Questions about the array below. Counting starts at 0.
1) The entry in row 2 and column 1?
2) The entry at row 0, column 0?
3) The entry in row 0 and column 2?
4) The entry just left of the smallest entry?
5) The entry in row 1 and column 0?
6) The bottom-left entry?
7) The entry in the bottom-right corner?
8) The entry just right of the smallest entry?
[[121 130 103 131 128]
 [132 129 139 121 129]
 [123 130 133 132 129]
 [126 130 108 123 129]
 [126 130 152 138 129]
 [129 131 112 137 128]
 [121 131 106 125 128]
 [128 129 106 125 129]]
1) 130
2) 121
3) 103
4) 130
5) 132
6) 128
7) 129
8) 131

Questions about the array below.
1) What is the top entry of the column that holds the largest entry?
2) What is the top-left entry?
3) What is the entry just right of 150?
4) What is the 2nd entry on the main diagonal?
5) What is the third entry from the end, reading row by row?
6) What is the entry in the bottom-right corner?
[[144 132 128 117 123 116 125 120]
 [112 129 133 140 125 150 123 147]]
1) 116
2) 144
3) 123
4) 129
5) 150
6) 147

data =
128,125,127,129,128,129,126,128,130,134,153,137,130
132,129,127,129,130,129,126,129,127,124,130,141,148
128,129,131,127,132,152,136,126,127,128,127,127,125
129,127,130,129,143,146,130,127,126,130,129,128,125
The maximum is 153
Report the bottom-right entry.
Answer: 125
The 1st entry in reading order: 128
Report the 3rd entry, reading row by row.
Answer: 127
Report the top-right entry.
Answer: 130
Report the second largest entry.
Answer: 152
The fourth entry from the end, reading row by row: 130
Report the entry directly below 136.
Answer: 130
Report the second entry, reading row by row.
Answer: 125
The second entry on the diagonal from the top-right corner: 141
Report the third entry on the main diagonal.
Answer: 131
The last entry of the smallest entry's row is 148
Report the third entry on the diagonal from the top-right corner.
Answer: 127
Report the entry just right of 152.
Answer: 136

[[129 133 134 124 132 138 134 130 133 107 127  99 112 118 119 117]
 [142 113 115 114 127 139 108 104 127 157 151 134 148 119 150 146]
 [126 130 115 112 127 115 130 122 137 123 138 105 108 124 130 132]
 [124 136 116 116 144 140 116 124 147 133 131 117 135 139 134 129]
 [118 122 144 135 120 119 129 119 142 141 121 122 115 122 134 127]]
What is the last entry, reading row by row?
Answer: 127
The fourth-last entry, reading row by row -> 115
The 2nd-last entry, reading row by row is 134
The entry directly above the largest entry -> 107
What is the 3rd entry from the end, reading row by row?
Answer: 122
The third entry on the diagonal from the top-right corner is 124
What is the smallest entry in the first row?
Answer: 99
What is the entry directly below the largest entry?
Answer: 123
The 2nd entry on the diagonal from the top-right corner is 150
The first entry, reading row by row is 129
The largest entry in the last row is 144
The second entry in reading order: 133
What is the entry in the top-right corner?
Answer: 117
The first entry in the row that holds the largest entry is 142
The entry just right of the smallest entry -> 112
The bottom-left entry is 118
What is the 5th entry in reading order?
Answer: 132
What is the entry just right of the largest entry?
Answer: 151
What is the 3rd smallest entry?
Answer: 105
What is the entry directly below the smallest entry?
Answer: 134
The entry directly below 136 -> 122
What is the second entry on the main diagonal?
Answer: 113
The bottom entry of the column that holds the largest entry is 141
The bottom entry of the column that holds the smallest entry -> 122
What is the entry just left of the smallest entry?
Answer: 127
The entry just left of 157: 127

Questions about the row below.
1) Which number is the second entry?
2) Which number is the 1st entry from the right?
3) Which number is the 3rd entry from the right?
(123, 102, 121, 110, 123, 107, 139)
1) 102
2) 139
3) 123

[[139 127 136 122 115 140 104 108 135]
 [144 130 136 119 116 145 104 113 139]
 [125 123 131 126 117 127 117 122 135]]
Counting starts at 0.
The entry in the bottom-left corner is 125
The top entry of the column that holds the largest entry -> 140
Give the entry directly above the centre entry.
Answer: 115
Give the top-right entry.
Answer: 135
Give the entry in row 0 and column 0.
Answer: 139
The entry in the bottom-right corner -> 135
The entry in row 1 and column 0 is 144
The entry at row 0, column 1 is 127
Give the entry at row 2, column 1.
Answer: 123
The entry just right of the largest entry: 104

A = [120 127 114 103 122 142 129 138 116 137 135 132 154 119]
Read off the entry just right of 142.
129
Read off the entry just left of 154.
132
